[ -7   3   9 -21 -25  -3  31  -3 -15   3  -6  -6 -20  10   2  -4  -6  -7
   6  10  -8  31  -5  11  18   0 -36  -8  -4  -4  13  -6 -24   0 -18  -1
  19] => 3
[  1  -9   7  -5  -6  -7  -4   4 -14   0   4   1 -16   8   3  -2 -14  13
  12   8  -2  10   3   3  22  16 -32  -2  -8  29  -3  -3 -10   1 -10   7
  15] => 0
[  0  -7   2 -16   2   2   2  -1 -12  -6  12   1 -11  -5  -5 -12  -1  15
  12  13 -16  21   9   4  30  38 -26 -13   3  13   0  -2 -18  10   0  13
  -9] => 2
[ 3 -9  9  8 11 -3  4 10  1 -1  5  4 -3  2  0 -3  8 16 13 24  3 -9 17 -1
 10 33  0 -2  1  5 -7  0  2  5 -8 -1 -7] => 2
[ -2  -5  -8   2   8  -4  -6  18 -11  -3  12  15  -3  -4  -1 -10  -5  13
  21  26  -7  -3  21   0   9  32 -28   0  10  22  -4  -3 -12   8  -1   3
  -3] => 2
[  2 -24  10  -7   1   1   6  12 -14   1   5  10 -21  15  -3  -5  -7  11
  11  21 -21   6   9   1  20  13 -15   1   0  21   2  -3  -6   9 -16  -5
  -4] => 2
[ -6   1   0  -6 -12  -9  -2   6 -18  -4   1   5  -8 -11   3  -3  -5   1
  10   2 -25   9  14   4  21  27 -52  -3  -4  24   4  -3 -12   5  -7   0
  27] => 0
[  0  17  -3  -8 -24  -4  13   1 -12  -9   5  12   1  -9  -9  -1  -1  26
  23   0   8  20   6   9  11  20 -16 -10  -2  -9  12  -5 -16   0   2  -9
 -11] => 1
[ -2  12  -8  -9 -18  -6   4  -5 -10  -1  11   0  -6  -9   1  -4  -4  14
  15  17  23  13 -14   5   7  32 -18  -9  15   7  -8  -6 -18  -8   7  -5
 -11] => 3
[ -2  13 -32 -23   1  -6  11  14 -22  -2   4   8  15 -40  -5 -13   3  20
  30  12   3 -11   3   0  11  55 -24 -11   3  30   8  -8 -16   8   2 -18
 -34] => 2
[ -4   4  11 -10  -8  -6   6  -5  -9  -3   9   0  -6  -6  -2  -6  -9  19
  17  18   7  20   6  -2  18  29 -27  -8   0   3  -1 -13 -14   1   4   5
  -8] => 0
[  2  11  -9 -21 -27 -13  -2   8 -44   2   7  14 -14  -8  -1  -4  -4  17
  14  -1 -24  18   2   5  27   6 -33  -2  -4  33  25  -6 -18   5 -14 -11
  -8] => 1
[  2 -20  -3   0  14  -3 -14  12 -17  -1   7   8 -14   2   1  -4  -3  27
  14  33  13 -28  21  -7  12  43 -14   1   4  46 -12   4   9   7  -7  -7
 -12] => 2
[ -1   9  -1 -14 -19 -11   0   4 -30  -6   2   6  -6  -2  -2   1   1  11
  12  12  -9  11  -2   3  20   5 -11   0 -12  14  19  -8 -13  -6 -13  -4
 -27] => 1
[ -2  -1   2 -16 -16  -9  18  11 -23   1  -1  -1  -2  11   1  -6  -2  27
  19  11 -13  -7 -13   2  14  31 -15  -8   2  -9  -8  -2  -8   7  -9 -12
 -14] => 3
[  4   4 -11 -17 -18  -8 -11   7 -31  -2   4   7 -13  -4   1  -4  -2  10
  12  -9  -1  10   1   3  22  22 -48  -1  -8  34  24  -7 -19  10  -7 -17
   4] => 1
[ -2  20 -28 -28 -12 -15 -14  13 -34  -1  10   5   1 -27  -7  -8  -5  41
  34   2  13  -4   1  -2  23  66 -40  -6  17  32  -2  -7 -18  -1  11 -12
  -9] => 3
[ -1  18   4  -4 -19  -8  20  -7 -13   1  -1   2 -14  13  -3  -1  -5   3
   4  11   3  12  -5  10   6  12  -6  -5   5  -7 -10  -9 -12  -4  -3 -10
  21] => 3
[  9 -16  25   3 -23 -16  20  17 -14   4  -6   4 -22  29   4  -1  -6  19
  24  27 -12  -4  10   2  18   5 -66   0  -4  10 -15 -10  -4   2 -29  -6
  13] => 0
[ -3 -11  -2 -13  -8  -7  -7  15 -28  -2  15  12 -17   3  -1 -10  -9  15
  19  18 -21   1  16  -1  28  37 -39   0  -8  41  11  -6 -17  10 -15  -5
 -10] => 2
[ 10   4 -10 -12   8  -4 -14   8  -8 -10  10   0   3 -23  -3 -12  -2  22
  16  19   4  -5   7   1  15  54   9  -3  15  26   5  -1 -10   6  11  -6
 -23] => 2
[ -3   3  -7 -11  -2  -4   5   5 -15  -2  12  13  -6 -19  -2  -6 -10  17
  24  13  10  15  15  -1  25  47 -18  -8   2  21   7  -3 -17   9   3  -4
  -3] => 2
[  0   1   5 -30 -37 -16  21  20 -55   0   3  28 -25  11  -2  -9  -6  25
  25  22 -44  41   2  12  41  -6 -44   3 -10  21  34 -14 -38   4 -31  -9
 -27] => 1
[  1  -4  -6 -12 -13  -4  15  -3 -11  -1   9   8  -4 -14  -1  -4  -1  24
  31  10   7  14   3  -9  20  25 -33  -6  -8   9  14  -3 -17   4  -7 -12
 -18] => 3
[ -8   1   1 -15 -19 -14   6  11 -26   3  -4  -2 -16  -5   2 -10  -8 -12
   8   5 -43  12  16   7  16  14 -52  -4   4  22  -4  -5 -23   4 -13  10
  28] => 0
